[128 = 0]
<43> [150 102 149 111 112  97 143 166 156 189 151 144 132 124 148 137 125  86
  87 104 121  99 138 135 153]
<40> [152 113 141  77  91 105 150 155 172 173 189 184 111  84 124 154  72  82
 143 143 113 102 191 139 169]
<36> [110  78 113 152  62 120 141 122 143 136 139 100 148 137  73 131 150 143
 114 122  74 131  80 100 130]
<43> [135 117 113 136  93 105 105 137 120 152 116 150 145 106 107 182 134 113
 102 139  79 130 124 106 130]
<35> [107 124  80 183 105 119 107  86  86 125  82 138  92 133  91 215 107 108
 125 149 105 188  95 106 107]
<36> [152 121 138 131 169 127 135 118 129 134 116 144 105 116 148 167 102  90
 118  93 164 150 139 170 123]
<35> [151 129 169 141 142 140 120 127 126 105 106  91 121 125 123 111 161 113
 111 108 117 139  85 127 130]
<35> [ 81 102 110 106  56 177 135 101 219 138 192 188 153  87 105  76  99 221
  91  51  44 190 153 127  96]
<43> [104 150 117 156 108 145  94  96 115 139 101 167 119 100 147 158 116 128
  75  91  66 192 146 113 128]
<36> [117 203 122 113 163 107  90 158  53 183  93 177 138 135 225 142 106 132
 152 179 157 120 159 112 154]
<43> [135  70 142  95  97 110 177 141 131 171 178 130 181 100 137 144  91 126
 192 115 129 100 142 162 200]
<43> [110 131  85 137  96 130 119 108 136  88 135 130 104 130  63 144 125 136
 142 178 108 128 140  99  99]
<40> [ 92 146  54 165 140 102  97 143 113 138  88 128 134 199 122 130 175 163
  64 157 150 105 113  89  47]
<35> [129 126 164 118 132 147 137 121 140 147 140 140 142  99 175 108 117 124
 105  65 109 149 153 153 166]
<36> [140 174 108 107 159  99  96 159  51 150  93 155 145 138 151 171 105 158
 229 232 180 116  90 111 114]
<35> [124 131 142 138 130 119 144 116  89 145 123 120 117 121 166 151 104  76
 144 126 133 126 159 139 197]
<40> [137 125 103 108 148 105 110 152 119 183 119 191 177 110 166 179 107 152
 121 114 142 128 147 151 107]
<40> [131 108 123 128 126 129 129 121 123 131 125 134 155 112 122 151 122 144
 141 112 121 141 117 142 127]
<43> [113 110 124 161 120 138 129 115 118 104 107  77 143 157 102 105 170 157
 120 118 117 138  66 112 110]
<35> [104 118  81 155 134 102 126 116  84 168 102 151 149 138 162 192 110 113
 110 118 140 132 158 139 141]
<36> [117 113 134  94 107 116 159 156 121 175 164 132 158 142 149  99  98 171
 208 157 154 109  97 129 156]
<36> [ 81 148  76 149  75 128 106  98  98 120 123 151 125 117 107 159 112 138
 132 170  72 145 168  85 142]
<43> [157 136 173 111 221 131 159 148 137 152 126 120 108 158 212  89 116 101
 120  73 233 117 134 193 129]
<35> [161 137 164 119 155 118 126 155 119 115 117  92 129 139 131 109 162 105
 136 149 151  90 103 126 136]
<40> [106 127 118 146 132 105 153 154 140 140 136  78 101 207 138  68 169 105
  83 144 169  67 126 104 125]
<40> [125  96 145 138  90 134 170 108 139  92 158  69  92 139  73 108 125  95
 172 152 122 116 106 118 169]
<35> [ 89 117  70 148 127 127 129 104 122 136 122 150 145 143 132 152 114 157
 110 110 136 143 158 137 103]
<36> [124  94 114 133 126 100 145 137 114 203 126 160 150 131 167 179  93 119
 125  96 146 142 119 154 145]
<40> [118 152 110 145 109 136 107 111 130  90 118 125  89 130  87 133 137 118
 114 163 100 139 134  94 107]
<43> [130 127 148 151 161 134 129 126 127 145 102 114 121 150 169 112 145 120
  78  71 147 150 101 145 118]
<35> [188 147 188 133 151 112 103 153  97 127  86 103  98 117 124 158 149  68
 137 157 127 131  61 116 142]
<36> [100  91  83 152  95 123 131 107 153 142 135 147 149 121 112 159 132 128
  56  77  86 136 170 131 118]
<36> [112 131 149 140  94 148 127 122 158 102 141  92 123 132 112  65 173 127
  73 105  73 118 135  97 142]
<40> [138 136 102 128 133 100 116 136 107 142 116 154 119 122 126 187 111  93
 129 163 138 112 159 126 129]
<40> [146 185 160 151 191 162  78  95  68  79  58 124 127  94 170 147 145 120
 121 107 122 179 128 141 131]
<43> [104 154 141 144 182 179 129  78  84  86  98 108 140 128 177  96 117 179
 175  90 162 185 115 161 132]
<40> [123 146 113 125 101 127 120 121 132 109 137 139  86 124  88 139 109 118
 154 183 114 134 132 100 119]
<35> [117 126 124 103  93 145 138 130 175 107 172 134 119 124  87  82 121 165
 150 148 110 122 132 111 110]
<43> [141 150 112 128 156 119 109 128 126 131 112 165  98 121 137 169 108  99
 108 136 148 137 160 138 103]
<36> [136  40 111 150  98 100 153 137 157 170 132 112 169 142  87 169 146 134
  92  75 115 129  64 144 105]
[180 134 154 111 176  92 114 182 118 159 105 128 141 138 156 147 154  96
 111 139 171  84 106 140 115] | <43>
[159 121 204  92 140 124 130 173  84 171 124 102 228 100 198  93 156 161
 183 109 119  99  81 144 203] | <43>
[117  93 158 134 125 140 165 128 134 136 142  77 156 152 145  73 147 151
 138  84 139 123  85 143 156] | <43>
[147 150 172 104 148 121 137 170 178 172 152 145  86 145 182  72 132  84
  55  94 148 103 158 133 133] | <43>
[136 111 117 132 127 122 123 118 115 127 119 138 148 106 117 175 119 122
 137 123 118 136 133 141 132] | <40>
[ 98 125  92 149  95 131 114 108 136 115 127 136 136 122 106 138 144 133
  77 117  78 131 167 106 121] | <36>
[137 125 154 115 157 160 155 102 174  99 157 133  91 107 143 101 103  97
 105  68 148 142 189 174 139] | <36>
[111 147 141 145  89 150 117 110 133  84 130  94 105 126  95  88 159 123
 109 144  71 132 127  85 143] | <36>
[ 92 103  67 170 105 136 144  82 155  84 132 111  74 164  54 142 122 126
 107 135 133 151 127 116  76] | <43>
[ 96  85  82 161  96 131 154  86 148 117 141 123 102 142  81 157 105 122
 115 108 121 156 133 133 113] | <43>
[154 168 165 148 213 143 126  96  72 104  80 118  71 121 189 162  98  57
 146 110 192 166 145 173 159] | <35>
[116 123  96 167 167 139 132  92 122  96  98 112  93 162 114 147 127 126
 112 109 174 160 112 148  78] | <43>
[127 165 105 117 114 124  92 135 144 130 129 182 100 108 116 149 115 121
  96 158  98 135 171 101  98] | <40>
[170 150 160 114 217 123 121 149 126 148 103 150 119 127 199 139 123  93
  95  83 197 124 150 181 113] | <36>
[115 116 163 155 102 116 127 152 136 192 117 107 148 149 183  89 177 104
  18  56  76 122 111 107 167] | <36>
[147 148 136 156 183 132 120 113  93  79  83  84  92 154 120 139 150  97
 140 150 177 129  98 135 109] | <35>
[131  95 115 160 142 123 121 108  72 121  81  98 185 126 118 181 146 155
 162 116 131 151  64 144 125] | <43>
[140  88 153 135 146 129 165 113  90 123 122  80 157 128 135 142 118 126
 203 115 164 132  80 165 173] | <40>
[161 169 174 115 167 122  84 159  88 166  85 156 164  97 203 142 144 123
 105 108 115 138 119 133 147] | <43>
[127 111 131  97  48 119 121 153 171 171 171 173 141  94  93 129 109 154
 130 143  53 137 113  93 131] | <35>

<76> [114 138 115 159 124 131 166 118 133  91 164  79 172  91 104 161 152 130
 131 125 127 102 125 167 153]
<76> [128 104  94  64  94 140 155 154  94 117  91 154 133 144 196 118  88 134
 131 123 116 169  99  50 126]
<71> [136  97 157 144  96 126 123  64 152 113 172 154 101  92 119 140 137 119
 133  94 145 130 178 154 179]
<79> [132 115 137 126  98 134 133 133 121 105 130 127 138 112 137 140 111 144
 134 135 138 136 132 137 133]
<71> [118  96 125 105  22 142 127 201  90  88  70 118 163 115 144 158  58 219
 176 199 133 148 116 110  97]
<76> [161 125 177 143 125 183  67 162 216 116 135  25 154 118 111 195  97 108
  56 168 148  61  41 162  90]
<71> [121 136 133 156 165 116 123  86 154 149 158 135  99 133 112 122 160  90
 110 107 122 107 148 143 144]
<76> [116 124 120 116 117 133 154 144 117 106 146 115 145 127 139 151 116 142
 128 124 118 130 118 134 139]
<73> [187 102 130 136 129 196 151 182 154 111  74  71 160 135  93 144 128 140
  59 144 133 104  68 155  90]
<79> [138 134 111 131 155 145 168 122 130 102 144 100 155 117 162 134 137  83
  83 112 132 123  93 125 136]
<71> [163 133 168 118 127 135 129 161  91 101 135 140 153 113 112 120 116 175
 142 116 159 168 146 192 124]
<79> [136 109 126 130  90 152 159 117 139  73 153  89 168  81 152 166 116 117
 111 122 144 121 106 136 155]
<71> [ 64 148 162 236 112  65  90 100 123 127 159 144  93 114 124 140 121 131
 164 214 139  92 204 192 109]
<73> [122 144 158 117 140 109 128 139  96 115 174 150 129 128 130 131 118 155
 150 108 136 156 157 176 142]
<73> [141 113 104 108 141 148 152 133 138 145 108 129 120 151 111 121 146 126
 107 102 106 125 113 106 133]
<76> [151 158  86 164 147 117 124  73 130 138  72 111 166  75 110  68 189  76
 149 133 160 125 125  82 119]
<76> [155 113 103 131 107 129 158 102 102 126  86 157 141  98  80  85 171 157
 169 100 139 157 171 122 149]
<79> [129 144 145 118 112 111  95 121 118 125 135 132 143 101 120 121 123 147
 173 128 150 145 143 132 133]
<79> [130 118 167 111 125 135 126 125 145 116 197 126 120 124  97 167 125 157
 130  84 124 127 147 187 168]
<71> [121 180 138 134 157 102 119 176  66 107 120 124 170 125 179 104 100 131
 144 172 157 161 112 145  82]
<71> [111  87 106 125  25 125 132  84 135  98 113 133 138  71 139 146 115 146
 181 141 136 130 153  77 166]
<79> [135 119 137 123  95 116  86 113 126 142  93 158 111 117 141 103 112 131
 157 148 147 145 146  92 116]
<79> [140 191 133 107 186  91  60  71 136 165 141 135 140  98 139  72 162  65
 164  93 164 148 122  83 133]
<76> [171 112  83 131  94 162 121  89 161 119  43  90 168  74 152  98 144  67
 109 146 160 117  74  33 113]
<76> [127 124 130 146 138 107 102  86 135 162 110 175  81 138 139  90 140  96
 131 130 132 133 162 100 124]
<73> [ 91 107  69  86 164 140 162  97 189 189 155 124  73 193  95 153 171  96
  97  61  42  80 105  63 174]
<76> [118 185 115 139 180 113  95 131 137 140 124  82 161 122 161 115 133  70
 115 157 142 108  74  99  92]
<73> [154 108 125 165 107 143 126 155 111 126  43 142 122 136 149  96 109 127
 102 193 147 134 124 114  70]
<73> [160 101 123 165  84 147 143 113 119  90  75 128 148  85 166 110 117 105
 108 166 167 138 126 112 111]
<71> [112 112  96 118  99 141 133 159 137 141  84 108 130 150 112 143 118 155
 134 159  98 106 103  90 108]
<73> [115 135 146 181  82 107  91 100 129  96 121 115 145  73 173 132 102 103
 146 196 172 119 139 125 110]
<73> [132  81 117 155 140 144 166 174 108 159  60 189  53 217 147 102 108 137
  64 168  91 130 145 125  77]
<71> [120 153 130 168 222 120 122 108 169 185 155 124  81 179  78 118 182  84
  80 107  97  82 134 164 121]
<73> [160 104  98 123 121 156 153 129 129 132  67 131 133 130 125 102 142 118
 105 124 127 134 110  89 116]
<79> [127 135  99 141 140 132 152 137 116 122 101 114 146 130 150 116 134 106
 110 147 126 124 105 106 109]
[ 82 142 133 125 135 126 153 161 130  93 202  82 148 140 167 196  94 126
 104 141 105 102  93 160 138] | <76>
[148  61 130 139 111 160 184 191  89 122  64 194  68 204 182 114  77 149
  53 168 106 154 139 134  82] | <79>
[137 151 142 138 161 108 101 123 117 160 117 156 111 139  93  90 152 137
 150 121 136 140 159 147 115] | <76>
[ 95 147 115 141 141 100 187 130  79 105 180 139 149 119  91 136 158 174
 173  99 110 143 179 190 167] | <76>
[117 120 118 160 128 108 117  70 143 147 120 159  90 122 150 103 144  79
 123 135 131 119 156  94 135] | <76>
[139 143  87 153 130 121 151  87 117 120  95 116 166  80 108  91 178 105
 154 121 146 131 137 103 138] | <76>
[155 116 174 116 113 134 123 125 113  96 161 151 129 106 151 133 103 139
 124 106 161 163 149 170 146] | <71>
[ 94 166 184 145 125  84  87 129 107 103 207 128 138 102 144 155  99 149
 172 146 154 137 163 196 137] | <73>
[ 95 194 130 142 198  78 135 142  79 143 172 140 141 143  97 106 160 149
 173 115 120 142 163 185 127] | <76>
[101 180  90 168 146  87 132 120  90 132 101 113 171  98 105  91 167 130
 187 162 137 127 145 122 110] | <71>
[123 161 144 117 130 105  97 124 116 126 151 121 154 100 106 124 134 150
 180 119 147 141 141 145 137] | <79>
[ 97  95 110 190  72 117 129  63 158 107 119 130 103  94 194 141 113  63
 107 183 137  94 140  80 134] | <73>
[189  88 127 145  70 188 152 123 165  87  91  66 186  61  42 151 160 166
 123 116 154 106 114 162 146] | <76>
[137 107  98  81 122 152 141 109 154 134 121 122 125 133 161 133 126  90
 101  93 113 127  87  57 149] | <71>
[ 80  83 171 146  61 124  88 148 154 112 152 143  66 161 224 192  27 120
  90 210 118 101 123 118 104] | <71>
[ 98 141  70 159 169 126 157 146 137 168  85 106 118 175 100 118 163 112
 106 158  80  84 104  98  96] | <79>
[166 107 131 109 106 161  98 135 157 135  76 113 131 123 138 120 111 114
 103 141 144 125  88  84 104] | <76>
[119 113  93 148 128 152 178 133 145 111 124  89 143 132 132 154 139 107
  86 137 105  94  96 121 130] | <79>
[150 135 163 143 107 133 126 132 111  78 150 110 170  78 140 139 112 139
 135 136 172 146 133 179 132] | <73>
[111 114 170 152 105 114 104 111 135 110 168 150  96 124 178 151  88 112
 114 153 143 126 152 152 132] | <71>

(83) [140  79 127 109 115 126  82 157 194  44 121 177  99 130 103 136 130 114
 121 152 194  89  83 118 144]
(81) [105 141 127 139 102  97 158 121 107 180 132 122 121 107 126 124 114 128
 115 124 103 147 174 145 139]
(86) [157 148 152 137 130 149 135 152 122  89 169 101 122 134 138 102 114 140
 137 102 111 134 106 116 130]
(77) [160 112 134 106  92 119 150 148 115  83 150 140 104 120 140 114 111 150
 111 115 145 143 155 140 179]
(77) [118 187 176 143  96 170 164  72 121 166 123  98 120 156 159 105 174 226
 106 119  79 115 159 108 105]
(83) [ 65 188 136 202 132 138 132 120 180 159 141  84 121 134  89  92 155 111
 176 142  46 101 108  91  97]
(86) [130 149 159 143 172 108  80 105 141 154 107 146 144 131 105 182 130 133
 111 137  79 117 125 115  53]
(71) [ 92 120 143 136 119 124 119 113 164 162 109 138 121 125 122 130 138 133
 113 146 157 100 118 128 110]
(71) [118 130 107 122 100 101 148  96 120 139  96 153 119 125 116 147 154 152
 123 150  88 139 201 134 161]
(83) [127 147 137 119 135 132 100  93 119 162  96 148 138 141 128 170 150 153
  99 133 105 119 129 117  64]
(80) [ 92 142 112 133 106 121 125 112 127 179 109 135 124 124 118 137 140 119
 116 136 119 121 128 126  95]
(71) [180 100  81  93 135 147 147 165  79  59 151 119 139 131 151 110 111 101
 157 106 156 165 121 140 190]
(86) [138 115 120 118 141 129 129 125 119 122 120 131 138 130 135 135 129 126
 133 130 138 134 135 134 141]
(81) [143 165 102 128  97 144 131 150 100 100 154 118 114 134 120 115 129 118
 136 105  80 143 111 108 112]
(77) [159 116 135 120 122 117 118 150 139  67 143 146 112 125 117 132 117 132
 127 126 125 130 133 125 153]
(83) [ 92 140 161 170 135 109 144 115 167 158 131 110 122 118 113 111 130 138
 140 143 101 114 154 128 142]
(80) [158 125 113 103 113 142 170 146  62 129 157 102 136 123 168 102 103 130
 125  93 149 168 140 150 164]
(83) [142 106 215 136 153 120 145 100 166 126 127 124 128 128 153 122 124 203
 105 137 158 110 172 145 168]
(77) [ 99 130  86 136  91 140 143 130 151 107 120 128 109 134 110 100 159 115
 157 148 121 116 128 114 162]
(77) [135 141 153 162 117 124 189 151 136  92 180  80 111 117 133  64 111 145
 166 114  94 146 170 134 217]
(86) [ 96 143  95 140 157 167 108  85 152 142  79 124 152 162 117 139 192 126
 165 161 105 100 105  99  95]
(77) [ 62 120  48 149  79 157 169 130 173 106 114 110 107 139 106  61 182  90
 199 167 140 107 122 112 207]
(80) [168 136 128 112 186 155 139 141  43 165 156  80 180 131 178 128  89 108
 132  79 143 173  98 146  96]
(86) [109 109 151 120 164  94 111  90 117 217  87 148 157 114 137 180 116 132
  89 140 152 128 153 155  84]
(77) [110 112 135 140 171 138 147 122 123 173 129  92 159 125 151 109 116 111
 149 127 166 132 118 146 141]
(81) [138 103  74 102 139  95 167  73  86 134  67 155 153 131 132 166 165 149
 150 163  85 168 252 154 213]
(80) [127 158 128 156 126  87 149 161  92 155 173 102 125  97 112 118  79  91
 136 100  66 168 153 140 129]
(86) [ 61 157  83 165  97 144 132 103 181 134  98 124 111 144  87 106 191 114
 174 169  78  95 126  93 131]
(80) [143 115 108 104 136 176 158 105 103 114 113 108 149 154 169 106 159 156
 148 128 162 134 132 131 168]
(71) [103 106 113 107  88  92 148  99 117 177  91 163 117 112 130 149 135 144
  94 148 148 134 190 154 152]
(81) [139 112 118 127 169 106 145 104 111 133 105 128 155 126 131 148 134 132
 151 143 103 151 190 146 173]
(83) [155 177 141 108  99 180 130  79 103 115 107 132 124 170 153 139 185 214
 103 119  80 120 139  96  88]
(71) [ 98 143 151 156 135 116 119 133 149 168 139 116 126 116 115 124 113 113
 123 127 121 116 109 126  93]
(71) [ 86  92 217 156 121  63 140 125 192 191 135 140 104  85 123 122  83 152
  79 144 187 102 167 166 151]
(71) [139 128 114 104 111 134 129  99 113 123  98 152 127 142 135 150 158 161
 113 138 118 130 158 125 130]
(81) [117 165  86 108  44 155 123 147  97 135 141 139  95 134 125 116 137 118
  98 104 123 127  81 106  72]
(83) [150 109 234 148 251 132 101 109 146 175 133  93 184 130 165 150  91 153
 114 117 175 114  99 147  81]
(86) [152 132 209 139 158 136 180 139  85 179 185  63 149 112 191  86  69 165
 106  77 165 156 138 163 144]
(81) [136 100 144 121  93 134 123 119 205  33 110 167  87 144 110 116 170 179
 131 166 148  87 150 111 195]
(80) [ 90 149  92 133 100 125 156 112  95 195 117 115 132 122 131 120 137 113
 130 126 107 144 148 135 118]
(81) [148 136  81 103 142 164 120 130  79 123 122 119 153 146 145 136 139 105
 142 112 130 146  93 120 101]
(71) [ 98 134  85 111  85 100 144  95  93 190  88 157 124 118 122 157 146 129
 104 142 106 145 184 142 122]
(80) [150 165 176 167 152 115 121 151 143  97 173 104 121 122 109 119 103 135
 141 109  58 132 127 112 116]
(83) [135 146  96 113  80 146 145 125 107 103 127 134 110 139 130 117 152 145
 128 123 104 137 141 116 143]
(86) [104 147 140 146 129 142 133 114 139 159 126 110 131 134 130 116 140 136
 131 130 120 116 117 120 107]
(86) [132 121 137  98 138 178 115 113 103 168 116 119 150 147 174 130 134 144
  97 111 202 115  68 130  70]
(77) [167 111 182 166 245 101  89 164 161  84 163 104 163 116 109 144  77  88
 168 122 110 131 101 130 126]
(71) [113 114 118 111  95  67 159 137  68 214 134 140 125  83 138 145  74 104
  81 109 145 171 182 176 134]
(77) [164 170 194 155 142 101 136 138 113 120 172 109 121 116 125 132  93 164
 112  97  48 150 164 126 115]
(80) [121 151 114 135 144 145 150 117  88 170 131  94 153 133 146 118 130 122
 143 113 105 149 130 130 115]
(80) [147 134 169 160 134  95 114 157 180  58 160 136 100 116  89 123 109 133
 141 133  80 118 143 115 157]
(81) [107 102 169 154 181 113 166 121 135 185 139  84 157 110 155 100  97 125
 145 129 170 135 152 163 172]
(81) [111 155 177 159 112 100 102 153 159 150 160 131 101 107 100 130  93 120
  96 114 106 111 100 119  69]
[126 173  98 170 108 172 153 149 164  33 163  86 105 154 100  61 170 125
 210 133  47 118 114  80 182] | (86)
[153 132 137 121 113 138 152 142 108 101 154 114 120 128 145 105 117 147
 127 108 127 143 138 132 158] | (80)
[101 148  60 104  29 140 199 117  65 166 125 120 105 125 150  90 150 139
 121 117 119 160 178 140 174] | (81)
[150 142 119 132 181 156 140 149  69 152 161  73 171 130 159 111  97  92
 155  89 128 162  90 136 108] | (83)
[150 116 150 146 121  80 127 171 162  58 165 142  97 103  93 121  93 115
 138 129  98 134 157 131 183] | (80)
[130 102  96  97 154 179 138  91 110 137  86 120 163 158 168 126 170 142
 145 142 185 123 116 132 143] | (80)
[104  75 157 121 169 141 127 110 159 172 105 120 153 128 160 121 124 131
 120 145 237 101 102 153 136] | (81)
[138 126  67 103 135 196 105 134 118  83 114 122 144 165 138 118 167 101
 162 129 157 116  52 100 106] | (71)
[119 133 136 138  90 119 155 150 131 125 158 116 103 113 127  94 110 129
 125 117 131 133 137 134 158] | (86)
[129 156 146 151 111 101 126 143 137 119 152 130 107 115 102 129 113 129
 123 120  71 132 144 119 118] | (81)
[110 216 192 189 115 122 115 128 151 155 168 100 104 127  97 120 123 155
 115 107  15 113 116  90  45] | (80)
[136 167 142 159 138 164 169 109 133  95 144  79 132 153 138  84 163 171
 177 127  61 131 157 106 173] | (80)
[171 117 139 106 167 181 136 119 106  94 131 103 156 157 173 115 141 159
 142 114 163 132 107 127 144] | (80)
[ 78 118  52 129  94 125 131 136 138 142 107 139 119 122 101 117 148  69
 156 152 140 123 114 125 141] | (77)
[ 69 197 120 202 180 151 143  69 155 183 100  72 161 156 102 115 193 132
 203 159   4 114 150  90 103] | (80)
[136 122 154 133 172 135 152 112 107 160 131  96 159 129 160 120 117 144
 136 119 140 143 147 146 144] | (86)
[ 91 149 108 129 128 164  95  81 151 163  75 142 138 159 119 152 188 139
 126 155 120  91  93  98  57] | (77)
[100 161 179 163  66  71 113 144 175 142 153 156  70  97  80 134 104 143
  82 128  75 108 149 118  94] | (81)
[172  83 158 154 223  94 109 189 161  51 175 108 150 106 110 122  65  69
 180 124 143 141 110 144 185] | (77)
[116 114 132 154 193 122 119 139 144 142 134 101 158 121 122 123 109  83
 166 134 138 128 105 134 130] | (77)
[147 156 181 159 142  81 145 135 118 135 162 114 122 105 117 133  91 149
 120 110  53 154 186 137 139] | (71)
[ 88 143 111 135 109 150 155 101 120 183 111 107 134 136 142 107 155 136
 134 134 132 122 131 127 123] | (77)
[145 131 141 128 135 103 139 163  83 157 169 109 135 101 140 125  68 100
 111  91 131 162 125 151 117] | (71)
[141 142 142 150 117 140 157 150 145  72 167  99 110 131 126  81 126 141
 160 119 101 131 136 117 182] | (81)
[150 123  79  92 143 194 111 135  89 110 121 116 155 158 159 124 147 105
 142 112 176 130  52 115  94] | (81)
[175 137 157 156 221 147 109 157 134  67 168  83 162 140 128 118 105 106
 183 110  95 137  90 113 130] | (81)
[123 169  53  92  39 146 124 130  65 144 119 155 103 136 123 142 150 116
  97 108  95 146 112 110  72] | (81)
[166 130 110  93 120 128 193 120  19 166 143 100 153 120 184 120 102 149
 115  88 124 196 192 167 172] | (83)
[125 177 137 160 108  56 136 132 105 155 146 138 109  97  84 157 101 123
 116 119   1 163 204 129 114] | (81)
